Below is a small trained network, with its code and all its weights. Each question gives an input and a class and asks what happens when units are switched off, that is, made to give their printed mean instead of their output.

import numpy as np


def w(rows, s, z=0):
    codes = np.array(rows[::2]) - 128.0
    scale = np.full(codes.shape[1], s)
    scale[-1] = z or s
    return codes * scale


def f(y):
    return np.maximum(y, 0)


def log_softmax(a):
    a = a - a.max(-1, keepdims=True)
    return a - np.log(np.exp(a).sum(-1, keepdims=True))


def net(x, mask):
    res = np.array(x, float).reshape(1, 6) / 4 @ E
    y = f(res @ A[0][:, :-1].T + A[0][:, -1])
    res = res + np.where(mask, y, B[0][:, -1]) @ B[0][:, :-1]
    return log_softmax(res[-1] @ U[:, :-1].T + U[:, -1])


A, B = {}, {}
E = w([
[111,138,131,116,127,111,74,152,189,173,76],'x0',
[105,20,178,38,28,153,94,156,67,126,102],'x1',
[189,102,126,122,181,176,174,225,222,93,223],'x2',
[168,90,157,153,136,246,164,106,150,56,2],'x3',
[59,205,110,41,182,204,61,129,123,132,144],'x4',
[92,91,13,164,82,148,136,141,151,95,126],'x5',
],0.01)
A[0] = w([
[64,164,112,170,105,65,98,2,36,139,34,77],'neuron 1',
[86,136,17,177,67,143,144,130,128,101,104,21],'neuron 2',
[196,107,152,117,136,218,174,43,190,76,11,12],'neuron 3',
[201,150,234,129,166,134,130,85,86,144,162,4],'neuron 4',
[69,184,106,86,202,212,122,91,69,126,167,19],'neuron 5',
[158,188,242,91,169,84,156,129,113,184,55,69],'neuron 6',
[141,218,76,223,223,121,174,39,176,165,131,58],'neuron 7',
[193,112,109,171,98,64,138,116,126,202,142,81],'neuron 8',
[172,112,158,177,109,62,231,101,87,62,130,76],'neuron 9',
[141,95,164,187,94,81,123,151,189,169,85,26],'neuron 10',
],0.0079,0.0043)
B[0] = w([
[229,126,181,143,194,125,162,230,133,134,127,254],'neuron 1',
[82,62,2,222,152,187,117,107,140,207,152,183],'neuron 2',
[161,203,157,94,164,8,153,23,98,185,192,225],'neuron 3',
[67,54,28,191,149,212,161,81,184,213,107,174],'neuron 4',
[96,142,130,130,149,74,38,111,201,32,53,202],'neuron 5',
[62,30,68,201,149,171,141,101,166,171,155,185],'neuron 6',
[134,32,207,52,20,147,175,130,67,119,109,237],'neuron 7',
[108,179,98,128,130,60,68,106,167,89,93,176],'neuron 8',
[57,206,151,141,120,138,27,155,173,62,77,201],'neuron 9',
[63,163,164,118,137,171,90,138,194,53,86,159],'neuron 10',
],0.0078,0.013)
U = w([
[99,184,136,142,136,143,59,105,177,54,60,60],'0',
[108,97,59,205,141,186,148,93,149,180,143,57],'1',
[146,188,119,122,125,24,124,71,108,167,200,125],'2',
[237,146,153,156,175,170,167,215,168,99,155,155],'3',
[128,82,180,85,8,169,139,109,83,127,90,108],'4',
[123,159,135,153,129,149,121,127,138,113,123,254],'5',
],0.012,0.0097)

Each question gives the input, the list of numbers given to net, and the class t.
The units are the neurons (one row each of A and B). Each row of codes is followed by its name. A weight is (code - 128) times the scale printed after its matrix; where a second scale follows, it is the last column's (A, B and U).
mask holds one flag per neuron, in row order. A switched-off neuron (its flag False) gives its mean, the last column of its row in B, instead of its output. The means were averaged over made-up inputs and are rounded, as every weight is.
A unit's drop is (log p(t) with every unit on - log p(t) with that unit switched off) / (log p(t) with every unit on - log p(t) with every unit switched off).
The circuit of an input: a set's keep is (log p(t) with only the set's units on - log p(t) with every unit switched off) / (log p(t) with every unit on - log p(t) with every unit switched off). Starting from all 10 units, units are removed one at a time, each time the one whose removal leaves the highest keep (on an exact tie, the one counted first), for as long as the keep stays at least 0.8.
units of the circuit, in order: the units of the circuit, biggest drop first
most important unit: the unit with the biggest drop
top k neurons: the k neurons with the biggest drops, biggest first
drop when u is switched off: that unit's drop, to one decimal
input [-2,-2,-6,8,-3,3], class 2: most important unit -> neuron 3
input [-6,6,-7,6,4,7], class 1: top 2 neurons -> [neuron 2; neuron 7]
input [0,6,1,1,-6,-6], class 0: units of the circuit, in order -> [neuron 7; neuron 9]
input [-2,1,-6,2,-4,3], class 3: top 2 neurons -> [neuron 1; neuron 5]
input [3,-4,5,7,-3,-7], class 1: top 3 neurons -> [neuron 4; neuron 6; neuron 1]
input [3,-6,5,5,2,-5], class 4: top 2 neurons -> [neuron 7; neuron 1]
input [-4,4,2,-4,6,8], class 1: top 3 neurons -> [neuron 2; neuron 9; neuron 7]
input [-8,0,3,-1,-5,-3], class 5: top 3 neurons -> [neuron 5; neuron 10; neuron 4]
input [4,7,-7,2,-5,1], class 3: top 2 neurons -> [neuron 1; neuron 7]
input [-1,-2,8,4,0,-8], class 1: units of the circuit, in order -> [neuron 4; neuron 1]
input [2,-4,-2,6,4,-8], class 1: top 2 neurons -> [neuron 6; neuron 4]
input [-6,-3,3,1,-3,-5], class 5: top 3 neurons -> [neuron 9; neuron 2; neuron 1]
input [-4,4,-4,7,6,7], class 1: top 2 neurons -> [neuron 2; neuron 9]
input [-6,0,-6,6,0,6], class 1: most important unit -> neuron 2
input [7,-2,-2,-3,-7,-7], class 0: top 4 neurons -> [neuron 10; neuron 8; neuron 2; neuron 9]
input [0,2,0,6,5,-2], class 2: top 2 neurons -> [neuron 3; neuron 9]
input [6,3,-7,0,5,-8], class 1: top 2 neurons -> [neuron 6; neuron 4]
input [-1,8,4,6,-8,2], class 0: units of the circuit, in order -> [neuron 9; neuron 7]
input [8,-4,5,5,6,1], class 5: units of the circuit, in order -> [neuron 1; neuron 9; neuron 3]
input [0,2,5,7,-7,3], class 0: units of the circuit, in order -> [neuron 9]
input [8,5,-7,2,-6,6], class 5: units of the circuit, in order -> [neuron 1; neuron 7]
input [-6,6,-7,2,2,1], class 3: drop when neuron 7 is switched off -> 0.2
input [3,-7,-7,7,-3,-3], class 2: drop when neuron 3 is switched off -> 2.3
input [-3,-6,-7,-3,2,-4], class 3: drop when neuron 1 is switched off -> 1.0
